In the rows, zero is written as 128.
Each row is followed by its class number.
[174  99 135 126 125 110 138 128 140 134 122 129 119 122 175 126 129 115
 139 122 150 112 130 131 120 126 136 130 127 130 114 119 111 141 128 110
 123 133 106 128 126 133] | 1
[150  86 130 113 129 142 164 112 139 149 116 127 100 141 152 132 142 151
 123 137 128 189 133 117 114 135 123 118 111 132 100 109 139 136 135 125
 155 126 121 142 138 125] | 0
[175  98 143 142 139 136 150 124 140 135 114 119 114 114 196 120 126 102
 140 137 159 155 128 136 116 136 135 128 141 151 123 102 111 137 120 117
 148 133  95 130 128 127] | 0
[173  91 142 137 130 130 125 107 135 128 143 149  87 134 116 127 150 142
 132 110 142 118 120 116 127 132 136 137 134 137 128 124 135 155 139 122
 127 110 110 133 125 115] | 1
[134 132 133 135 143 123 126 154 121 107 127 122 126 118 229 130 119 104
 139 126 148  59 125 112 128 132 134 126 131 128 133 118 121 118 110 132
  79 138 114 128 144 114] | 2
[150 157 134 134 132 129 127 128 122 118 123 127 107 117 125 120 124 142
 138 120 144 172 109 115 132 119 116 122 130 132 142 119 142 112 121 143
 146 109 140 115 137 112] | 2
[151 120 136 123 137 126 121 137 128 110 139 139 130 129 183 129 128 127
 134 110 140  99 133 126 115 115 143 132 132 125 120 122 126 139 116 114
 125 128 101 125 135 120] | 2
[145 123 134 121 105 121 121 151 127 123 126 126 113 109 215 133 104 114
 132 122 144  77 125 144 115 123 145 129 132 154 124 108 108 127 111 124
 108 139  93 135 130 117] | 2
[156 172 124 146 125 125 121 133 110 124 150 137 139 119 146 132 132 144
 138  77 143  63 132 125 119 135 147 122 137 132  87 140 122 150 126 129
  85 119 124 115 127 117] | 1
[134 100 132 120 138 142 144 115 137 110 124 119 134 141 125 133 131 132
 126 141 106 203 120 113 117 137 141 124 126 131 132 102 140 121 136 126
 155 121 128 134 125 123] | 0
[140 149 136 120 134 126 121 136 117 122 150 132 129 122 190 128 107  99
 127 123 136  79 134 137 124 138 137 124 127 133 113 118 124 142 128 102
 114 143 103 124 126 131] | 2
[157 101 146 128 127 123 148 110 141 133 118 130 118 124 118 130 129 133
 130 121 139 152 129 131 123 131 135 131 141 140 125 113 119 135 134 131
 152 132 114 115 136 124] | 1
[181  76 127 130 161 119 169 140 153 124 116 110 103 108 243 127 126 103
 139 146 174 103 130 152 116 136 141 125 142 144 107  63 100 137 124  82
 108 144  84 134 123 134] | 1
[140 129 138 139 136 120 116 129 116 122 129 113 119 130 179 131 102 123
 104 135 131  51 117 140 125 132 137 130 131 128 132 107 124 141 118 130
 119 132 104 131 129 127] | 2
[132 153 111 138 106 129 120 128 113 127 133 125 124 126 134 120 107 141
 122 135 139  61 115 133 127 122 130 135 123 146 128 137 108 135 117 127
 115 128  96 114 123 124] | 2
[149 103 131 131 132 147 142 114 147 130 138 131 119 128 131 123 126 121
 125 123 145 133 129 135 119 135 128 111 128 135 123 120 120 138 128 111
 134 145 107 137 126 128] | 1
[156 104 145 133 131 127 135 121 137 126 128 137 125 131 156 128 127 134
 134 115 141 154 119 124 126 131 140 110 132 143 113 117 117 130 133 118
 118 130 128 126 136 125] | 1
[159  86 123 144 128 143 132 106 142 149 128 146 123 134  67 128 165 140
 124 115 147 210 141 142 145 131 114 118 130 147 119 124 129 148 141 119
 147 107  85 114 127 139] | 0
[145 100 150 118 151 112 146 149 132 132 128 136 122 145 243 128 124 115
 130 129 138  64 116 154 112 124 162 122 146 119 112 104 126 142 104  91
  58 156 111 126 123 114] | 2
[138 123 130 124 129 136 122 116 114 130 139 122 124 114  86 115 117 134
 122 133 128 127 119 243 130 131 134 158 128 125 154 126 133 135 119 140
 149 137 128 131 124 129] | 2
[139 151 106 122 129 131 132 162 115 132 126 121 141 106 192 124 119 122
 130 108 137  59 112 129 126 121 124 141 137 122 121 128 126 131 121 117
  97 126 123 128 131 124] | 2
[150 105 141 134 136 127 116 153 114 112 127 149 136 117 236 129 121 124
 136  97 141  55 118 128 123 110 145 134 131 133 121 128 135 133 118 113
  76 110 130 122 123 125] | 2
[115  95 147 100 118 142 138 119 123 145 116 109 115 131 153 128 123 113
 121 150 117 204 133 115 127 140 143 114 123 122 123 102 131 125 140 132
 164 148 130 134 118 125] | 0
[159 125 124 149 115 131 159 126 142 135 115 122 108 135 137 131 129 122
 143 123 153 131 148 142 130 138 145 122 132 131 118 104 104 143 132 121
 146 132  98 129 127 127] | 1
[156 133 136 131 116 134 126 123 119 124 126 131 131 126 126 121 129 135
 132 123 132 147 140 124 123 128 121 121 125 136 122 124 115 126 128 122
 135 115 124 124 127 116] | 1
[169 142 140 131 124 105 121 125 129 129 136 134 122 104 161 124 113 130
 116 108 156 100 130 140 124 121 142 130 110 131 133 126 131 145 116 118
 107 139 111 123 129 101] | 2
[111  99 117 121 137 119 147 149 126 122 128 107 135 132 176 136 116 107
 133 125 134  72 126 128 126 134 133 106 129 125 100 117 127 131 131 121
  98 141 123 143 121 126] | 1
[131 134 115 145 133 124 135 140 132 135 133 129 118 124 123 122 129 124
 120 121 143 101 126 129 149 126 113 128 118 135 128 136 121 126 120 131
 119 121 121 122 128 126] | 2
[127 116 129 133 118 112 115 128 124 136 130 123 136 141 162 140 101 118
 126 137 140  15 114 121 109 121 148 132 125 129 125 140 107 136 125 117
  95 155  75 135 139 122] | 2
[139 107 127 112 130 146 146 118 138 131 108 128 114 121 157 125 155 129
 133 166 130 214 135 131 119 137 128 138 136 122 128  94 135 127 138 121
 150 126 134 138 124 117] | 0
[138 133 125 125 139 122 138 145 131 125 121 126 113 126 179 149 117 126
 137 127 141 110 123 134 130 122 125 130 134 113 125 122 113 137 126 118
 109 122 116 126 129 126] | 2
[128 137 129 131 132 116 120 140 116 119 133 134 129 107 157 121 110 126
 118 116 131  81 105 125 128 126 133 130 147 131 121 134 127 119 105 133
 108 126 134 128 122 122] | 2
[156  99 123 170 115 148 127 115 146 137 133 147 130 138  76 121 151 128
 127 113 168 200 125 135 128 133 131 120 130 138 127 129 134 133 134 120
 153 118 129 131 129 125] | 1
[118 107 147 119 138 119 139 140 125 144 141 123 131 125 217 130 107 120
 123 132 135  95 121 129 114 133 135 135 130 122 114 123 126 138 128 120
 107 157 122 128 132 125] | 2
